In the rows, 128 means zero.
Each row of numbers stands for one object and depends on some of the facts below. Use the named rows to name the rest.

There are 2 kinds of fact about the objects: ρ, τ.
bomak ρ kobro
brelabos ρ drigrur gezefem
brolo ρ skaval
buni ρ braza gukis bamum
drigrur ρ redam
druratrun ρ fozon
fasam ρ dode boplam
floplak ρ teklasim
flubo ρ klivovur
fluvar ρ tretril
gela ρ geval tuplem
gopin ρ brolo
griro ρ notros kimer
grugrok ρ reklem
klavan ρ geval
kliflen ρ tifak
kobro ρ tonun
kodu ρ plubra
kuli ρ dolem
lole ρ gezefem
nestu ρ trukis
niso ρ geval
paflo ρ rotrer
pakle ρ niso
pimekul ρ roni tegutrom
ranu ρ floplak
skaval ρ nestu
tegutrom ρ roni
tifak ρ kliflen
todri ρ grustinan
treger ρ tretril
tretril ρ treger
vastezer ρ graral
viplem ρ mogrok kleti
vitin ρ rarol
vomal ρ ropem
vugako ρ seplir
zeklis ρ flubo
zitrin ρ buni
zulem ρ gotu
boplam τ [grulivi grirol plosizos]
brufa τ [gelin brebemi pifomul fiskil]
dedim τ [gradrim pleflame fozon]
dolem τ [vako tretril]
dronir τ [zutre tufaklol]
druratrun τ [vero reklem rarol]
febir τ [zulem pledan pizel]
flagris τ [brelabos gela]
flubo τ [kuli vugako]
gagugrin τ [drigrur stopim]
gezefem τ [pakle stidragrum fletras]
gopin τ [gukis]
gotu τ [skarem geval]
grustinan τ [grugrok bomak grirol pleflame flelo mevin]
kladigen τ [gela pleflame]
kleti τ [notros pizel]
klivovur τ [gumo ridom todri]
lubradrol τ [trituk sekor grirol]
medral τ [brarevo klamel klavan vilun]
mukur τ [brasku riflo]
nadin τ [nipali brolo bamum]
neplefi τ [notros fluvar drigrur femo]
niso τ [graral vako sobar grugrok]
nulu τ [lole folipam brebemi nestu tifak klavan]
nusti τ [sobar skerar bomak nuris]
plaskin τ [besupu ruflik]
plubra τ [vero pledan kazon gela]
plutugrus τ [bripliti]
ranu τ [viplem]
rastum τ [grirol]
redam τ [dode bomak fletras]
ropem τ [toflol pledan vugako]
seplir τ [trituk drelabrol vodigral]
stutran τ [vastezer]
tonun τ [braza besupu geval fletras]
tradro τ [pifomul bripliti sekor kimer fasam]
treger τ [sedram pifomul geval]
trukis τ [vilun gukis]
tupla τ [trituk fluvar gelin]
tuplem τ [drelabrol buni]
vizik τ [tasti roni zuden]
zeklis τ [grafluk ruflik femo]
zitrin τ [kodrur tifak gukis]

Some rows with their names:
fliturem: [124 165 141 117 151 113 124 133 123 115 152 135 129 137 154 166 112 124
  67 153 138 130 118 122 124 150 136 118 138 157 124 106 141 118 133 119
  98 157 160 144 114  87 128 166 133  97]
kuli: [114 160 143 120 147 102 124 132 120 123 153 138 127 132 164 178 124 132
  55 160 136 110 103 126 108 149 130 114 145 145 116  97 133 130 134 108
 100 138 165 135 122  89 144 165 133 100]
nipali: [124 165 141 119 150 113 124 133 124 115 152 133 128 137 154 166 112 125
  67 153 138 129 117 119 125 152 136 118 139 157 122 105 141 118 132 119
  98 157 160 145 114  87 130 167 133  96]
rastum: [ 80 150 121 147 125 205 113 105 122 150 139 112 118 101 149 111  95 153
  52 138  82 147 125 193 107  93 111 105 130 177 184  74 168 123  90 136
 107  71 166 145 104 107  86 158 185 126]
tretril: [113 156 132  85 155 115 122 117  96 124 145 138 136 114 145 212 152 126
  52 195 153 111 118 104 105 153 131 159 162 148 126 115 141  98 140 108
  92  84 131 175 118  75 138 140 150 104]
riflo: [123 165 140 118 151 112 124 134 124 115 152 134 129 136 153 166 112 125
  67 153 139 129 117 120 125 152 137 118 139 157 123 105 142 119 132 119
  97 156 160 145 114  87 130 167 133  95]
mukur: [ 72 179 134 159 139 160 113 115 139 145 158 141 110 101 139 134 122 150
  55 148 128 140  99 135 133 145 138 103 136 147 145  83 179 122  95 138
  91  99 154 152 113  96 134 171 168  92]
plaskin: [ 72 172 139 179 156 158 103 120 139 142 152 134 110  98 127 127 128 154
  68 135 141 154  92 116 136 151 138 106 140 153 113  83 176 121  89 135
  77  83 145 149 108 102 146 177 177  86]
tiva: [123 164 141 118 150 114 124 134 123 115 152 134 128 137 154 166 112 125
  67 154 138 131 118 121 125 151 136 118 139 157 123 106 141 118 133 119
  99 157 161 144 114  87 128 166 132  97]
dedim: [ 72 197 131 169 129 169 111 100 138 159 158 140  91 110 152 150 122 140
  56 175 114 167 126 163 144 158 130 109 134 149 136  99 182 113 121 145
  85 121 148 164 115  82 120 179 167 115]
pleflame: [124 187 136 129 137 128 119 114 123 136 151 135 103 146 169 185 112 116
  67 186 119 163 151 155 138 166 126 124 136 158 111 128 146 107 163 127
  91 183 154 157 116  66 111 175 133 126]
teklasim: [140 175 151 102 153 142 127 132 127 108 156 122 128 127 156 173 119 121
  65 158 134 150 114 104 114 148 134  99 148 162 116  92 142 125 140 109
 102 171 150 143 116 101 126 170 134 102]
drelabrol: [122 165 128 106 145 101 132 137 128 117 151 112 143 131 147 180 101 126
  67 153 142 134 123 133 128 162 141 122 140 158 125 113 151 117 124 130
 103 163 156 159 115 107 133 170 132  97]
klamel: [121 165 143 117 148 112 126 134 123 111 156 136 128 138 156 159 114 124
  66 156 139 130 119 118 126 150 138 118 139 159 127 102 140 118 135 119
  99 153 160 146 114  87 128 167 131  94]
medral: [ 62 182 146 161 130 155 120 116 138 130 171 146 113 105 146 105 129 147
  50 157 132 142 101 126 136 140 145 105 134 153 158  69 176 119 101 139
  97  84 155 159 115 100 126 172 163  83]
flelo: [126 163 140 120 149 120 121 130 120 118 149 131 125 139 157 163 110 124
  69 157 130 139 127 129 124 146 130 119 138 163 121 108 138 117 138 118
  97 154 160 145 112  84 120 167 136 105]
flagris: [ 72 212 128 161 125 166 114  96 145 171 163 160  81 110 158 175 125 138
  45 187 113 150 118 164 148 169 130 102 132 128 146 107 190 115 125 146
  88 150 153 162 122  66 127 177 159 115]
ranu: [ 71 185 145 157 136 167 119 112 138 146 164 122 110  90 151 150 139 153
  46 164 128 149  89 140 114 149 132  92 148 144 123  68 173 134 106 125
  93  87 144 150 122 120 146 176 170 104]
gukis: [ 89 175 184 128 116 104 139 137 119  68 194 153 133 150 172  61 140 117
  51 185 145 141 126  83 133 130 159 120 134 177 163  55 128 110 149 119
 115  96 164 166 122  96  98 172 117  67]
sigom: [124 165 141 116 150 113 124 133 123 115 152 134 128 137 155 166 112 125
  67 154 137 130 118 121 124 150 136 118 139 158 123 106 141 118 133 118
  98 157 160 144 114  87 129 166 133  97]

Which object is each row?
No name comes twice in this set of rows, the named rows included.
[124 163 146 126 158 118 119 133 122 113 151 136 124 138 153 158 116 126
  72 150 140 135 117 118 125 149 135 119 139 159 113 105 138 117 135 115
  93 151 158 140 111  85 131 165 137  97] : stidragrum
[ 71 173 113 135 127 148 128 121 144 146 152 101 137  91 130 154 100 152
  54 144 128 143 107 168 132 152 142 109 137 154 156  94 192 121  80 156
 105 103 150 171 115 132 133 173 168  96] : seplir
[126 162 135 119 150 102 123 138 125 117 147 129 134 133 145 170 111 126
  67 152 140 133 119 105 126 157 137 118 145 159 116 107 143 121 127 121
  95 154 159 151 114  92 133 173 133  92] : stopim
[ 62 188 129 134 147 166 129 115 149 136 171 126 121  97 149 150 112 152
  59 142 146 123  83 189 136 149 153 108 120 139 154  93 193 112  87 147
 108 121 147 148 114 119 145 154 167  93] : brufa
[125 162 146 130 158 121 116 132 120 115 149 135 122 139 153 156 116 126
  73 151 138 140 119 118 126 148 133 119 138 162 109 106 136 116 136 114
  91 147 157 140 111  84 128 168 138  99] : dode
[132 166 134 112 146 113 119 132 125 136 144 178 110 134 154 191 119 126
  44 154 121  86  95  81 113 142 123  95 145 128 152  98 142 138 127 108
  98 178 181 127 122  48 138 163 126  89] : pledan
[116 173 138  98 156 125 135 130 131 111 163 131 132 135 165 177 105 127
  68 149 148 111 103 167 125 149 145 119 123 147 137 112 151 111 129 123
 113 176 158 136 115  97 135 149 132  99] : bripliti
[114 160 131 132 135  79 122 144 122 126 142 104 141 124 143 188 123 133
  53 165 147 134 107 102 114 169 133 110 153 154  84 101 133 131 119 113
  96 125 153 154 126 118 151 184 131  98] : drigrur
[109 165 144 123 143 100 127 132 121 118 157 123 130 134 166 173 124 130
  58 168 142 125 110 138 114 156 135 118 142 151 107 101 133 123 137 111
 101 137 157 143 122 102 140 167 132 104] : lole
[ 73 176 147 197 155 188  92 111 130 143 149 137  91 105 138 108 134 152
  70 143 131 170  99 130 133 135 128 102 132 162 102  80 163 116 100 123
  73  71 142 137 106  92 128 173 183 103] : redam
[ 63 184 142 154 134 157 122 116 141 133 170 141 114 104 146 119 125 148
  53 154 135 138  97 140 136 144 147 106 132 148 157  77 181 117  98 142
  99  95 153 157 116 104 132 168 164  85] : nulu
[ 63 187 131 128 149 182 131 111 148 136 172 130 118  98 157 148 108 152
  58 138 141 115  79 210 130 137 150 107 112 137 168  93 191 111  88 144
 115 123 150 138 113 116 139 144 168 100] : tradro

The same objects again, as new rows of numbers:
Some rows with their names:
bripliti: [105 114 117 146 127 119 113 136 117 140 143 137 133 141 131 108 134 131
 120 138 136 138 130 122 134 128 140 123 127 112 124 104 137 171 128 119
 124 124 140 110 123 136 131 133]
plela: [129 109 120 137 136 125 114 137 130 143 139 126 129 131 132 117 128 115
 121 133 135 134 132 123 131 122 135 132 129 121 135 117 135 130 133 119
 123 120 139 123 122 125 126 138]
buni: [103 114 126 125 145 120 109 133 141 142 142 112 129 130 139 123 127 104
 120 143 121 141 122 123 132 109 129 134 133 112 100 123 126 146 137 121
 134 144 137 126 120 131 134 141]
tuplem: [118 128 112 152 127 131 129 140 127 137 135 129 127 131 147 133 115 155
 147 139 152 127 142 130 127 161 139 102 129 110 113 142 135 130 129 133
 138 139 120 116 136 109 157 124]
tonun: [145 108 121 122 106 150 129 167 110 138 114 118 133 113 123 141 123 170
 145 115 166 138 161 139 116 113 100  92 112  88  92 140 146 189 120 141
 133 124 141 122 134 138 122 119]
vomal: [109 116 119 123 143 124 116 129 132 138 140 117 128 123 137 122 128 106
 120 139 135 142 124 123 133 107 128 137 131 115 109 121 132 139 135 119
 130 136 138 129 120 123 133 142]
ropem: [117 139 101 149 147 125 140 151 147 135 130 131 109 139 128 122 107 152
 148 130 151 124 140 132 126 147 129 107 133 132 114 166 131 126 148 126
 136 133 121 117 145 123 159 126]
flagris: [109 137  93 150 135 118 143 148 139 139 137 154  99 118  99  98 112 160
 140 116 173 137 119 132 119 143 116 110 131 137 110 180 153 117 134 123
 126 136 141 105 151 115 165 129]
niso: [120 114  82 117 156 137 148 120 130 132 134 132 121  73 133 141 113 132
 150 131 197 134 167 130 125 141 109 112 131 105  85 160 162  68 116 139
 143 148 126 136 120  70 150 123]
notros: [135 116 118 134 150 126 115 140 143 141 135 111 129 145 143 130 122 108
 128 139 125 124 148 123 135 127 143 131 135 126 140 117 120 126 149 120
 131 118 123 134 122 130 126 135]
tegutrom: [119 128 111 116 151 137 132 131 105 145 130 119 132 138 124 145 133 135
 119 140 149 147 106 114 145 122 123 148 121 124 129 113 121 112 163 111
 142 165 145 137 120 115 122 151]
skerar: [137 107 120 132 135 128 114 138 131 144 138 122 129 126 129 120 128 112
 122 129 139 135 135 124 129 120 132 132 129 121 137 120 136 122 133 120
 123 119 140 128 122 122 124 138]
lole: [106 114 122 125 144 123 114 130 134 138 140 117 128 125 138 122 128 107
 120 141 129 142 120 123 132 106 128 137 130 115 105 123 130 144 134 120
 130 139 140 127 119 126 133 142]
gezefem: [151 112 121 127 116 146 128 158 125 141 120 115 126 110 129 142 117 154
 145 118 161 135 149 137 116 125 109 102 119 103 105 153 142 138 124 138
 133 130 137 127 136 119 133 126]
drigrur: [113 117 126 120 154 123 111 135 148 140 137 100 129 135 147 135 123  98
 125 146 116 135 135 124 135 110 132 134 136 114 105 124 117 139 146 122
 138 140 126 136 119 132 131 140]
skarem: [126 107 119 135 131 126 114 140 121 141 136 129 132 131 127 116 132 122
 121 131 140 137 137 124 130 116 131 127 126 114 128 111 137 155 130 120
 122 118 143 120 121 134 121 135]
noflim: [129 109 120 137 136 125 114 137 130 143 139 126 129 131 131 118 128 115
 122 133 136 134 132 123 130 122 135 132 129 122 135 117 134 130 134 119
 124 120 140 123 122 125 127 137]
mukur: [128 124 115 146 125 134 131 146 128 137 130 127 123 125 139 132 114 154
 145 131 153 129 136 132 122 146 129 106 125 114 114 152 136 128 129 132
 133 135 130 119 138 112 152 127]
brolo: [123 137 123 132 135 129 118 117 121 117 128 132 125 127 149 116 128  93
 123 137 136 146 131 127 125  97 131 143 135 123 115 116 120 177 125 121
 130 135 138 138 122 126 128 146]
nestu: [122 138 122 135 134 130 120 115 117 115 127 136 125 126 151 114 129  94
 122 138 139 146 129 128 125  98 134 143 134 124 118 114 121 177 123 120
 128 133 139 137 122 124 130 146]

Rows to name:
No name comes twice in this set of rows, the named rows included.
[101 112 118 145 122 121 113 139 110 138 140 139 137 143 129 107 137 137
 120 137 138 139 134 123 134 124 138 119 124 105 118  97 139 194 125 120
 124 122 142 107 122 144 127 130] : pifomul
[134 135 111 144 147 133 134 151 149 135 125 111 120 145 150 145 105 144
 152 138 140 116 155 132 129 152 139 106 134 124 121 155 118 120 152 131
 143 130 108 131 139 119 153 125] : kleti
[138 134 116 143 143 138 130 150 146 135 123 101 127 150 164 156 105 143
 155 144 134 113 165 131 131 159 145 102 135 116 122 145 112 122 152 134
 148 130  99 136 137 117 151 122] : neplefi
[127 143 123 135 132 130 119 113 116 112 125 137 124 126 152 112 128  89
 123 136 139 148 133 128 123  96 133 145 136 125 118 114 120 185 122 121
 129 133 138 141 123 125 128 147] : skaval
[144 107 143 184 131 147 144 122 119 111 114 147 124 113 178 145 104 156
 152 151 130 123  69 139 105 134 134 131 106 131 117 171 125 101 107 131
 117 145 167 100 123  83 170 141] : trukis
[124 112 120 141 134 123 111 134 129 143 142 125 132 137 137 118 129 115
 122 137 132 133 133 122 133 131 142 130 131 120 135 111 131 133 133 119
 126 123 134 122 123 124 130 137] : vodigral
[121 114 120 117 138 127 114 129 134 142 141 114 126 110 132 123 128 101
 120 132 141 145 124 124 129 108 124 138 132 117 113 129 138 112 130 121
 130 138 139 136 122 111 131 144] : grugrok
[116 112 122 144 122 121 106 130 121 146 149 131 135 133 137 112 133 120
 119 136 137 138 128 121 133 140 144 126 132 113 133 107 137 135 125 120
 126 129 135 118 124 119 134 136] : sekor
[117 131 129 156  82 129 102 123 117 158 162 126 137 113 158 128 122 148
 139 135 159 142 121 126 124 208 156  94 138  96 123 139 147  69 103 136
 141 165 114 120 147  65 176 131] : lubradrol
[113 106 142 162 142 141 140 124 130 118 122 129 124 106 174 149 106 152
 149 157 124 131  64 137 111 121 124 131 109 118  81 177 128 104 115 131
 126 165 162 104 121  88 175 141] : zitrin
[112 110 109 116 151 127 122 125 128 136 138 122 129 110 133 125 129 105
 123 137 150 141 141 123 134 105 122 136 130 111 105 119 142 130 130 122
 131 133 138 133 114 115 126 137] : pakle
[ 93 129 114 159 112 128 127 145 108 133 134 141 133 144 143 122 123 177
 144 141 151 133 135 131 128 155 139  93 122  97  98 128 137 195 121 133
 135 140 128 100 137 132 156 119] : brufa

